The symbols move the states like this.
Z213 ga Z947
Z213 fo Z706
Z213 su Z393
Z213 pe Z826
Z213 li Z630
Z267 ga Z891
Z267 fo Z839
Z267 su Z46
Z267 pe Z977
Z267 li Z599
Z379 ga Z675
Z379 fo Z290
Z379 su Z523
Z379 pe Z765
Z379 li Z76
Z599 ga Z164
Z599 fo Z785
Z599 su Z541
Z599 pe Z267
Z599 li Z397
Z787 ga Z523
Z787 fo Z93
Z787 su Z290
Z787 pe Z630
Z787 li Z826
Z675 ga Z977
Z675 fo Z379
Z675 su Z235
Z675 pe Z946
Z675 li Z839
Z630 ga Z74
Z630 fo Z196
Z630 su Z461
Z630 pe Z213
Z630 li Z787
Z947 ga Z639
Z947 fo Z213
Z947 su Z693
Z947 pe Z927
Z947 li Z74
Z927 ga Z184
Z927 fo Z826
Z927 su Z76
Z927 pe Z523
Z927 li Z947
Z615 ga Z726
Z615 fo Z74
Z615 su Z946
Z615 pe Z639
Z615 li Z235
Z196 ga Z630
Z196 fo Z726
Z196 su Z888
Z196 pe Z706
Z196 li Z93
Z461 ga Z765
Z461 fo Z888
Z461 su Z630
Z461 pe Z393
Z461 li Z290
Z164 ga Z393
Z164 fo Z599
Z164 su Z706
Z164 pe Z891
Z164 li Z888
Z144 ga Z93
Z144 fo Z235
Z144 su Z977
Z144 pe Z726
Z144 li Z46
Z639 ga Z541
Z639 fo Z947
Z639 su Z785
Z639 pe Z184
Z639 li Z615
Z397 ga Z888
Z397 fo Z946
Z397 su Z726
Z397 pe Z599
Z397 li Z977
Z706 ga Z213
Z706 fo Z541
Z706 su Z164
Z706 pe Z105
Z706 li Z196
Z541 ga Z706
Z541 fo Z639
Z541 su Z599
Z541 pe Z46
Z541 li Z726
Z523 ga Z235
Z523 fo Z787
Z523 su Z379
Z523 pe Z74
Z523 li Z927
Z184 ga Z46
Z184 fo Z927
Z184 su Z839
Z184 pe Z235
Z184 li Z639
Z235 ga Z144
Z235 fo Z523
Z235 su Z675
Z235 pe Z615
Z235 li Z184
Z888 ga Z461
Z888 fo Z397
Z888 su Z196
Z888 pe Z164
Z888 li Z275
Z977 ga Z275
Z977 fo Z675
Z977 su Z144
Z977 pe Z397
Z977 li Z267
Z946 ga Z397
Z946 fo Z765
Z946 su Z615
Z946 pe Z785
Z946 li Z675
Z393 ga Z693
Z393 fo Z164
Z393 su Z213
Z393 pe Z566
Z393 li Z461
Z726 ga Z196
Z726 fo Z615
Z726 su Z397
Z726 pe Z541
Z726 li Z144
Z891 ga Z566
Z891 fo Z267
Z891 su Z105
Z891 pe Z275
Z891 li Z164
Z839 ga Z267
Z839 fo Z76
Z839 su Z184
Z839 pe Z675
Z839 li Z785
Z765 ga Z946
Z765 fo Z461
Z765 su Z74
Z765 pe Z693
Z765 li Z379
Z290 ga Z379
Z290 fo Z275
Z290 su Z787
Z290 pe Z461
Z290 li Z566
Z693 ga Z785
Z693 fo Z393
Z693 su Z947
Z693 pe Z76
Z693 li Z765
Z826 ga Z927
Z826 fo Z105
Z826 su Z566
Z826 pe Z787
Z826 li Z213
Z46 ga Z105
Z46 fo Z184
Z46 su Z267
Z46 pe Z144
Z46 li Z541
Z566 ga Z76
Z566 fo Z891
Z566 su Z826
Z566 pe Z290
Z566 li Z393
Z275 ga Z290
Z275 fo Z977
Z275 su Z93
Z275 pe Z888
Z275 li Z891
Z105 ga Z826
Z105 fo Z46
Z105 su Z891
Z105 pe Z93
Z105 li Z706
Z93 ga Z787
Z93 fo Z144
Z93 su Z275
Z93 pe Z196
Z93 li Z105
Z785 ga Z599
Z785 fo Z693
Z785 su Z639
Z785 pe Z839
Z785 li Z946
Z76 ga Z839
Z76 fo Z566
Z76 su Z927
Z76 pe Z379
Z76 li Z693
Z74 ga Z615
Z74 fo Z630
Z74 su Z765
Z74 pe Z947
Z74 li Z523

The rows follow the links: the fewer symbols apart two states are, the more alike their rows tend to be.

Each row is also shifted at random along 8 hidden directions that mean nothing.

Some states, each with a row of numbers:
Z213: 10	-1	-13	14	1	48	-9	-16	-38	-3	19	-29	10	-20	4	-20	0	-15	11	5	-26	-15	-5	2	3	1	-34	-1	10	-12	34	-2	-10	-11	12	10	-14	-7	32	-8	6	14	4	-15	38	-13	-14	14	17	-22	14	8	23	-12	-5	0	29	-13
Z675: -8	-5	-6	-4	-10	-1	-14	-23	-12	5	-12	5	-9	17	-4	-10	17	-22	-5	-9	29	-25	-11	-28	18	-9	7	-13	1	17	11	8	-21	-3	3	-9	4	-15	-4	3	4	-1	-7	8	-5	0	-1	-2	5	6	8	2	-5	-7	5	38	-13	-18
Z541: -4	6	1	22	10	9	6	21	4	-13	-2	0	-8	-2	14	-3	-13	13	-15	1	-12	3	2	12	-15	14	4	2	2	-11	-11	-6	12	-12	4	-10	4	13	11	2	-7	-16	-5	3	0	4	9	-2	-4	-10	-19	-7	-7	3	-6	-8	11	7
Z693: 15	4	6	4	0	18	-2	2	-17	-2	11	10	7	-7	-6	-5	-5	21	3	-13	-11	20	1	14	-12	0	-10	-3	-4	-7	7	24	4	-11	-16	14	-7	-15	6	3	6	15	3	-12	7	-25	10	6	-1	6	2	10	21	1	-6	-3	11	4
Z144: -16	-4	-3	3	0	11	-7	5	18	7	-11	11	-15	-28	-13	9	-18	18	4	-11	7	-10	-12	16	-16	0	-30	-19	-4	-13	-12	-2	-8	15	17	-9	15	-21	-14	2	7	-11	21	1	-1	1	22	-7	2	-10	4	0	0	0	17	20	0	-7
Z74: 3	9	-2	4	3	-3	17	-6	-6	21	2	-3	5	40	7	-14	5	-3	-18	13	-6	-5	15	-24	-7	3	16	-7	10	22	15	-2	20	-8	-18	1	9	18	3	-29	-6	-3	-1	4	2	22	0	-2	-8	7	12	-17	-9	-1	-14	18	-30	12
Z196: -7	11	-4	7	20	8	8	8	11	-5	1	-14	-9	16	-1	-12	-6	10	-17	10	-22	10	9	5	4	7	19	2	-16	8	7	-27	25	-11	-7	-5	10	20	-4	7	12	-15	-14	7	-6	17	-4	-6	-20	4	8	-3	3	-6	-9	-19	-19	-5
Z164: 10	0	4	-4	5	-1	14	-22	-20	-10	-2	-14	-4	3	5	-18	6	18	8	7	15	-12	4	8	18	12	10	6	9	30	0	-4	7	-25	-11	8	-3	-3	-10	-1	-13	2	-18	15	23	-18	-8	10	5	6	-2	10	15	-26	-7	37	-18	-1
Z397: 0	8	8	-7	10	-13	8	22	21	-1	15	31	-6	22	-18	15	-2	-29	-8	-18	4	37	-2	-42	-24	24	5	-5	4	-6	-18	-7	-17	49	-8	-19	14	-7	-3	16	3	2	10	-21	-29	11	24	-18	0	17	7	-3	-18	31	-1	-23	16	-17
Z787: 9	-8	5	3	-9	-2	-1	-11	4	13	-9	-1	-9	16	-15	-2	-7	-46	-11	1	18	-19	-15	-42	-8	-7	-30	-8	24	-1	-14	-7	-12	32	19	-14	3	-6	-4	-3	-5	-6	22	-4	-2	16	4	-4	3	-13	22	-12	-13	9	19	31	7	-25
Z630: 1	5	-5	-21	6	2	0	-11	7	9	-5	-16	-6	-3	-7	-16	11	-17	19	21	-10	-12	5	0	27	-6	-8	10	-6	17	15	-17	18	4	2	8	3	4	-3	-17	11	-5	-3	10	-3	17	-18	-3	-2	1	14	-9	-14	-8	-8	15	-49	-10
Z290: 11	-8	-11	-14	-4	-9	-26	10	12	-29	-51	-5	-34	5	-43	-8	4	-15	-18	-14	27	4	-22	2	36	-28	7	31	-5	-17	-16	-14	-9	-6	23	-8	-10	-14	-10	36	-7	-3	-21	-9	-30	19	-23	-9	-7	-14	-2	-11	18	-12	18	-18	26	-39
Z93: -11	-1	4	16	7	16	13	-2	-9	11	9	-2	6	-4	26	5	-16	25	-24	16	2	-15	-4	17	-23	3	-3	-21	6	-14	-6	-8	10	-20	8	1	-9	21	2	1	-2	-3	-8	3	25	9	-3	-4	-3	-16	-5	10	1	7	10	-12	16	21
Z839: -2	-9	-2	-8	-12	-5	-26	-20	-3	-19	2	2	-2	0	-1	-6	16	-17	14	-9	-7	-7	4	-8	20	-16	2	-1	-18	11	24	6	-15	-12	7	-5	-5	-4	11	2	21	3	-12	3	-14	-14	-3	7	12	2	1	8	20	-13	-4	8	-3	-17
Z523: 6	-10	-10	-7	-1	-15	0	-6	-4	11	-20	-2	4	3	-25	9	-5	26	-13	2	12	-3	16	5	8	-15	13	11	-9	-8	13	-4	-7	-1	0	2	2	-27	-7	-18	-6	0	3	-11	5	23	-2	6	-2	-13	8	-23	22	-28	15	-11	6	8
Z977: -19	0	-4	4	-6	18	-16	1	-12	-8	6	15	-2	-23	-2	8	-9	26	-6	-16	-2	6	-15	30	-15	1	-3	-5	-14	-18	2	1	-13	-6	13	3	-6	-17	-2	12	12	10	-4	-9	7	-14	8	-11	6	-9	-7	15	18	3	11	-29	30	-3
Z46: -11	-4	-13	26	-1	11	-17	6	-8	-23	-14	-26	-6	-24	18	0	-9	15	-14	5	3	-18	-10	37	5	-6	4	8	-2	-20	-1	-4	-10	-41	27	-9	-11	14	15	14	6	-10	-15	4	12	-13	-12	8	5	-32	-25	5	8	-10	3	-23	24	7

From each start, follow one symbol. Which state do you reach?
Answer with the state's name.
---
-3	-1	-2	7	-3	18	-18	-10	-4	-16	-12	-23	-7	-19	-6	-7	-8	2	8	-1	3	-24	-5	22	4	-7	-28	-4	6	-12	1	-6	-8	-14	28	-8	-1	-11	1	9	6	-7	8	5	19	-12	-5	7	5	-29	5	1	20	-20	19	21	11	-18
pe -> Z93
---
9	3	2	-23	7	-16	3	9	22	-8	-27	2	-30	16	-16	-6	-2	8	-18	-13	15	16	-8	7	20	-11	14	19	1	6	-31	-9	22	0	-10	0	3	5	-14	19	-11	-7	-10	3	-29	12	-10	-15	-21	21	-7	-8	-13	4	2	2	-13	-12
pe -> Z393
---
6	8	12	4	11	-1	13	6	7	2	21	-4	4	6	10	5	0	-4	5	6	-18	6	22	-15	-9	23	-9	-9	7	8	4	-12	12	14	-5	-1	4	13	0	-13	6	-1	3	1	3	4	1	4	7	4	5	2	4	4	-2	-8	-12	2
ga -> Z213
---
-3	6	3	-3	2	-20	2	9	7	5	-3	16	-8	37	-1	-6	8	-9	-21	-10	3	17	2	-24	-11	5	23	-6	-10	15	-10	5	11	8	-22	-7	14	0	-7	0	-4	-12	-2	2	-24	17	13	-17	-14	32	0	-10	-14	9	-16	15	-16	-1
pe -> Z785
---
5	-6	16	-3	-10	9	-2	-10	-5	7	17	14	11	-3	-3	2	-4	18	-3	-10	-5	9	3	9	-27	-11	-8	-9	1	-19	1	26	-5	-1	-13	8	-8	-8	0	1	-3	20	12	-10	12	-17	14	10	0	0	-4	7	19	12	2	-7	31	9
su -> Z927
---
-2	-8	13	-13	-9	-3	8	-6	-9	24	7	26	14	-12	3	20	0	51	0	5	3	11	5	32	-15	-12	12	-2	-16	-1	-1	17	10	-7	-23	25	-6	-7	-18	-18	6	14	-4	-8	9	1	6	5	-16	18	1	2	4	0	0	-18	-1	36
su -> Z523
---
3	9	5	-9	5	12	1	-5	-7	-4	25	4	-10	12	8	-11	12	-15	2	-3	-20	10	-5	-10	-12	15	6	-7	-1	7	4	-13	13	12	-16	6	0	13	-4	13	14	5	1	-2	-7	5	1	-8	-6	17	9	18	0	16	-9	-9	-15	-13
li -> Z275
---
-5	-1	9	13	3	1	-5	13	5	-13	0	6	-21	38	8	-11	-6	-19	-52	-11	9	5	-23	-22	-30	3	14	-7	22	-14	-22	-3	9	-5	7	-20	-14	26	-2	38	-13	3	-7	-10	-14	16	0	-14	-12	-9	-17	5	-10	33	10	-12	48	-7
pe -> Z888
---
11	-6	10	-2	-13	-12	6	-16	-12	5	-15	-19	1	13	22	-12	18	-20	-8	20	31	-29	-22	-9	20	-11	6	-1	37	14	-16	4	-3	-22	6	5	-15	19	1	2	-38	-2	-8	16	13	-14	-23	10	10	-5	-22	2	-19	0	10	37	4	8
su -> Z826
---
9	9	5	-11	-6	6	2	-2	2	-10	11	-9	7	-7	0	-10	10	-18	14	4	-17	13	-5	7	8	3	-9	11	4	3	-4	4	1	4	1	10	-3	4	13	9	8	11	-2	-6	-1	-18	-6	5	3	1	-1	13	-4	15	-9	-15	1	-9
li -> Z461
---
-15	-7	-23	12	-6	20	-13	-20	-28	16	12	-15	15	-10	22	-7	5	-22	5	20	-12	-34	-10	-6	16	-13	-7	-11	-5	2	37	0	-15	-12	16	-1	-7	7	20	-16	21	0	-2	6	15	0	-11	4	17	-8	4	2	0	-4	-5	-1	-14	4
fo -> Z523
---
8	6	1	-17	6	-32	-3	-6	10	-19	-8	21	-6	3	-37	7	15	-15	23	-19	23	19	23	-31	19	20	1	10	-16	18	1	-6	-19	34	2	-12	18	-40	-14	8	-4	-1	5	-6	-12	-8	11	6	6	12	20	-4	19	-27	2	21	-12	-23
fo -> Z785
---
0	3	-21	10	4	9	-3	-9	-17	-2	2	-7	5	5	-1	-14	4	-6	-5	0	-12	-4	7	-17	10	1	12	-2	-10	5	42	-9	-2	-7	2	-11	4	-4	13	-15	12	-4	-4	-8	3	12	-2	0	3	-1	14	-14	13	-18	-17	-11	-10	-12
li -> Z235
---
2	-8	-4	-5	-13	6	-15	-9	6	-1	17	-6	6	11	-12	-5	-2	3	-8	-12	-33	9	28	-2	-18	-10	-7	-2	-12	-12	26	6	7	-5	-8	1	1	-1	12	-9	17	-4	9	-7	0	0	6	11	-5	-8	15	-9	33	-15	0	-10	-3	-6
fo -> Z826
---
-10	8	-9	17	11	12	9	12	-9	-6	-21	-17	-14	-14	15	-7	-16	41	-13	8	-5	-13	-13	45	7	0	17	0	-10	-1	-3	-8	17	-47	8	0	-1	13	2	2	-5	-21	-9	12	9	3	-10	-7	-9	-4	-27	-3	-16	-11	-9	-7	-13	12
li -> Z144
---
14	1	3	-22	1	-27	-1	11	16	0	-19	24	-4	13	-39	10	1	-1	-1	-14	16	32	8	-20	12	-6	18	24	-8	6	-12	2	-6	28	-14	0	2	-23	-13	-1	-16	7	1	-16	-24	10	6	-9	-11	20	6	-20	3	1	-2	-21	-1	-6
pe -> Z693
---
7	3	6	1	5	-21	1	5	2	-18	-18	6	-12	23	-1	-9	4	22	-17	-12	10	18	11	8	10	-1	33	9	-8	13	-10	12	12	-26	-21	-8	4	4	0	0	-12	-9	-18	3	-16	-1	4	1	-10	14	-21	-7	2	-12	-20	8	-6	11
ga -> Z599
